8.45,-0.78,3.09,-6.07,-0.09,5.57 ans = 5.57
5.80,7.37,-2.56,4.97,1.40 ans = 1.40
-1.69,-0.76,-6.73,-1.58,-4.47,-6.59,-0.83 ans = -0.83
-5.10,-5.84,6.51,5.60 ans = 5.60
1.49,-1.60,-6.26,-2.28 ans = -2.28
1.42,6.12,-4.06,-5.47,-8.69,-3.85,-1.65 ans = -1.65
-3.94,-5.93,1.53,-1.35,7.15 ans = 7.15
---
array([ 0.91,  5.07,  3.40,  6.15,  0.44, -1.13, -3.33]) Answer: 0.91

array([ 2.59, -0.89, -2.65,  0.21, -6.58]) Answer: -0.89

array([ 1.62,  4.35, -1.12, -5.74, -6.31,  0.98,  3.48]) Answer: 0.98

array([ 6.20,  7.32,  4.19, -4.45,  5.46]) Answer: 5.46

array([ 0.28, -6.93,  2.71,  5.85,  3.72]) Answer: 2.71

array([[ 0.20, -7.58,  2.42, -1.06,  4.47, -0.11, -2.20],
       [ 1.28,  2.39, -3.39, -3.35, -3.87, -4.03,  1.96],
       [ 0.56,  2.66, -3.88,  1.73, -4.11, -3.47,  0.18]]) Answer: -0.11
---
[ 0.65 -0.88  4.74  1.71  7.53  0.43 -1.19] 4.74
[-7.42 -1.54 -8.05  8.35] -8.05
[-2.91 -0.35 -0.89  5.79  0.92 -6.48] -0.89
[ 0.39  4.00  5.41 -7.91] 5.41
[-3.63 -2.26 -2.16 -6.71 -2.99 -5.52 -4.33] -2.16
[-3.01  2.44 -1.95  6.39] -1.95
---
[[-0.66 -0.61 -2.51 -0.65  1.54 -1.24  1.69 -3.08 -3.92  2.39 -5.75 -1.54
   3.87 -1.97  2.24  1.22]
 [ 4.10  1.22  0.13 -1.83 -2.34  5.68 -2.70 -2.12  1.30 -1.49  3.99  4.67
   2.98 -1.40 -0.44  0.00]
 [-1.27  0.49  1.25 -2.52  1.61 -2.28 -1.32  2.17  3.84 -3.81  0.56 -5.10
  -1.83  4.29 -0.13 -1.46]
 [ 4.17  0.99  1.05 -2.51 -2.70  5.41 -2.42 -2.29  1.27 -0.67  3.69  4.51
   3.08 -1.51 -1.26  0.48]
 [-1.49 -0.23 -2.11  3.41 -0.66 -3.55 -2.52  1.92 -0.70  4.02 -5.53 -0.72
   0.05 -0.96 -1.50 -2.32]
 [ 1.20  0.03 -2.36 -1.46  1.38  0.13  0.68  2.14  2.16 -4.35  3.26 -4.26
  -6.26  3.23 -1.86 -1.95]
 [ 4.15  1.21  0.51 -2.05 -2.66  5.68 -2.70 -2.14  1.38 -1.29  3.81  4.68
   3.01 -1.42 -0.79  0.12]
 [ 1.58  0.05  1.69 -0.41 -1.92  2.25  1.03 -3.06 -4.07  4.01  5.02 -0.09
   3.82 -1.84  2.29 -0.11]
 [ 1.00 -0.19 -0.53 -2.05  1.46 -1.09 -0.24  1.89  3.27 -4.76  2.17 -5.12
  -4.66  4.28 -1.86 -1.43]
 [ 2.92  0.13 -0.44 -0.43  0.10  3.41 -0.22  2.65 -3.39 -4.79  5.11  3.78
   1.16  1.54  1.02 -2.28]
 [-0.03  1.06 -2.63 -1.12  1.44  2.43  1.70  2.62  2.44 -3.13  4.29 -2.06
  -6.28  1.91 -0.94 -1.92]
 [ 2.07 -0.59  1.68  3.53  0.72 -3.43  0.55  2.42  3.59  0.19 -5.70 -3.30
  -4.65  0.76  0.96  1.19]] | -1.97

[[ 1.47  7.03 -0.85  0.17  3.79  3.80 -1.70 -4.90  4.58  1.55  3.35 -1.06]
 [-0.50  3.48 -0.28  0.30  2.02  2.00 -1.21 -1.49  0.74 -0.80  1.74  0.30]
 [-0.71 -2.04 -0.55 -0.97  0.10 -1.70  1.92  1.06 -0.86  1.21 -0.69  1.30]
 [ 4.93  8.04 -0.59 -4.79  1.09  3.96 -3.57 -2.83  4.95  0.18  3.21  1.56]
 [ 2.05  2.71  0.21 -2.56 -2.50  0.61 -1.95  0.43  1.34 -1.14  1.36  2.33]
 [ 0.63  1.46 -1.25  1.33  4.24  2.65 -0.47 -2.09  1.41  2.25 -0.56 -1.36]
 [ 1.35 -1.68 -0.34  0.93  0.99  0.99 -0.47  1.76 -0.93  0.19 -2.47 -1.18]
 [ 0.55 -1.66 -0.87 -4.95 -0.97 -2.13  1.65 -0.38  0.33  3.09  0.17  2.34]
 [ 1.64  0.51 -0.84  0.46  3.89  2.98 -1.38 -1.00  0.40  1.10 -1.54
  -2.27]] | 1.55

[[ 3.66  3.99 -0.83 -7.70 -0.05  0.19  3.42 -3.68  2.34 -1.90 -3.43  0.38
   6.82 -1.07  4.41  0.78]
 [ 1.92  0.03  1.08 -2.57 -1.69  0.24 -3.21 -3.70 -1.57  2.14  0.08 -4.26
   1.68  0.18 -2.36 -0.98]
 [ 3.77 -0.33  0.32 -2.98 -0.36 -0.92  6.16 -0.69 -1.82 -2.73  0.33  0.00
   0.31 -1.19 -2.75  2.52]
 [-1.63 -0.41 -0.61  3.10 -0.63 -0.84 -1.42 -1.99  0.21  0.22 -0.07  3.97
   1.33 -2.52  1.34  5.42]
 [ 3.87 -1.52 -0.39 -2.61 -0.68 -0.37  1.55 -0.27 -3.07  2.02  3.20  0.99
   2.35 -2.30  1.77  4.93]
 [-0.08  3.59 -3.54  2.04 -2.66 -3.69 -3.05 -2.31 -3.76 -1.19 -5.52  6.07
  -4.15 -1.91  1.59  5.76]
 [-3.16  1.77 -1.71 -1.47  1.12 -0.52 -2.16 -0.09 -5.61  0.31 -1.40  3.03
   2.32  4.16  0.15 -3.88]] | -1.07

[[ 0.16 -0.40 -0.57 -1.36  0.90 -0.52  0.29  3.21  1.15  0.51  0.72  4.36
  -0.38]
 [-0.31 -1.00 -0.69 -1.16  1.08 -1.41  0.63  3.44  1.13  0.94  0.32  5.71
  -0.19]
 [-1.72  0.65 -1.49 -1.64  1.22 -4.86 -3.04 -0.05 -0.17 -0.72  0.79 -1.36
  -1.87]
 [-5.05 -3.30  2.02  2.48  2.65 -6.30 -1.76 -5.05 -2.03  0.85 -1.09 -5.29
  -1.04]
 [ 3.24  5.96 -2.77 -0.36 -2.43 -0.03 -1.44  1.10 -3.39 -2.02 -2.65  0.95
  -4.16]
 [-3.14 -6.10  3.80  3.53  0.99  0.75  3.91 -4.54  1.20  2.71 -0.48 -1.41
   5.96]
 [ 0.85  2.37 -1.28  1.42 -3.22 -1.35  0.60 -5.01 -2.36 -0.62 -3.52 -2.41
   2.26]
 [-3.39 -2.64  1.86  3.13  0.98 -4.02  0.32 -4.68 -2.24  1.18 -2.25 -2.93
   0.57]
 [ 1.39  2.76 -2.18 -1.78 -1.82 -0.27 -1.37 -0.86  0.44 -1.45  0.44 -1.62
   1.05]
 [-2.55 -0.51 -1.52 -1.38  0.20 -5.83 -1.81 -2.79  0.65 -0.18  0.24 -1.69
   2.43]] | 0.72

[[-5.04  2.01 -1.13 -1.47  1.54 -6.37 -2.96 -1.43 -1.34 -2.24]
 [-5.36  2.23 -1.48 -1.99  1.00 -5.91 -3.13 -1.41 -1.58 -1.75]
 [ 1.99  3.18  1.29 -1.81  0.18  1.55  0.39  2.77 -0.90  2.98]
 [-5.22  1.93 -0.92 -1.37  0.57 -6.10 -3.33 -2.28 -1.35 -1.94]
 [-5.14  2.50 -1.34 -1.17  1.68 -7.11 -4.30 -3.02 -1.69 -1.52]
 [ 2.73  2.48  0.94 -1.25  0.19  0.13 -0.42  3.18 -1.30  3.06]
 [-5.04  1.23 -1.27 -1.66  1.03 -5.61 -4.17 -2.61 -1.47 -1.86]
 [ 2.28  3.04  1.38 -1.44  0.21  0.95 -0.26  3.04 -1.25  2.48]
 [ 2.77  1.93  0.42 -1.15  0.52 -1.06 -1.18  3.32 -1.58  2.93]
 [ 2.60  2.98  0.22 -1.41  0.83  0.12 -0.70  4.02 -2.35  2.75]
 [-5.67  2.31 -1.03 -1.56  1.56 -6.93 -3.58 -1.32 -1.13 -1.72]] | -1.43

[[-2.47 -1.64  4.85 -5.20  7.14  0.83 -1.27 -3.09 -5.48 -3.34 -3.47 -0.16]
 [ 5.26  0.33 -3.54  1.49 -0.20  6.80 -5.47  0.70  1.58 -0.83 -1.21 -6.30]
 [ 7.81 -3.27 -1.77 -2.55 -0.24 -1.15  2.68  5.03 -2.33 -0.22  4.27  0.70]
 [ 5.64 -0.35  2.51  1.70 -3.92  2.97 -2.14  6.23  1.92 -1.42  1.16 -4.55]
 [ 1.32 -3.01 -2.25  1.35  2.56  2.32  3.23  4.10  1.78  1.57  2.37  3.88]
 [-1.26  2.66  0.54 -1.98  5.96  4.44 -1.69  8.09 -1.75 -0.11  0.93 -4.45]
 [ 3.98  1.97 -2.07 -3.04  6.35 -0.80  2.23 -4.97 -3.16  1.94  2.44  3.95]
 [ 0.95 -3.40  1.28  1.67  2.40  4.44 -3.21 -8.10  1.37  3.31  1.76
   0.75]] | -3.34

[[ 3.95  0.14  0.58  1.29  1.33 -0.83  5.67  0.96 -0.92  3.85 -5.39]
 [ 0.17  1.26  0.63 -0.12 -2.65 -1.70  0.02 -0.29  0.01  0.96  3.29]
 [-5.64  3.25 -0.89 -1.59 -1.22  3.09  2.34 -2.04  0.05  0.70  1.70]
 [ 0.05  0.75  0.28  2.74  2.83 -0.76 -2.05  0.90  0.94  0.55  0.67]
 [-2.52 -0.66  0.33  0.56  3.16  0.07 -2.31 -1.61  1.71 -2.02 -0.82]
 [ 0.85  0.77 -1.69  0.80 -1.61 -2.69 -6.70 -3.80 -1.31  0.46  2.81]
 [-2.87  2.33 -0.25  0.67 -0.56 -1.56 -1.63 -0.53 -0.12  0.45 -2.04]
 [-3.12  0.20  1.17  0.45  1.95  1.45 -1.99 -1.22  1.61 -1.36 -1.34]] | -0.92
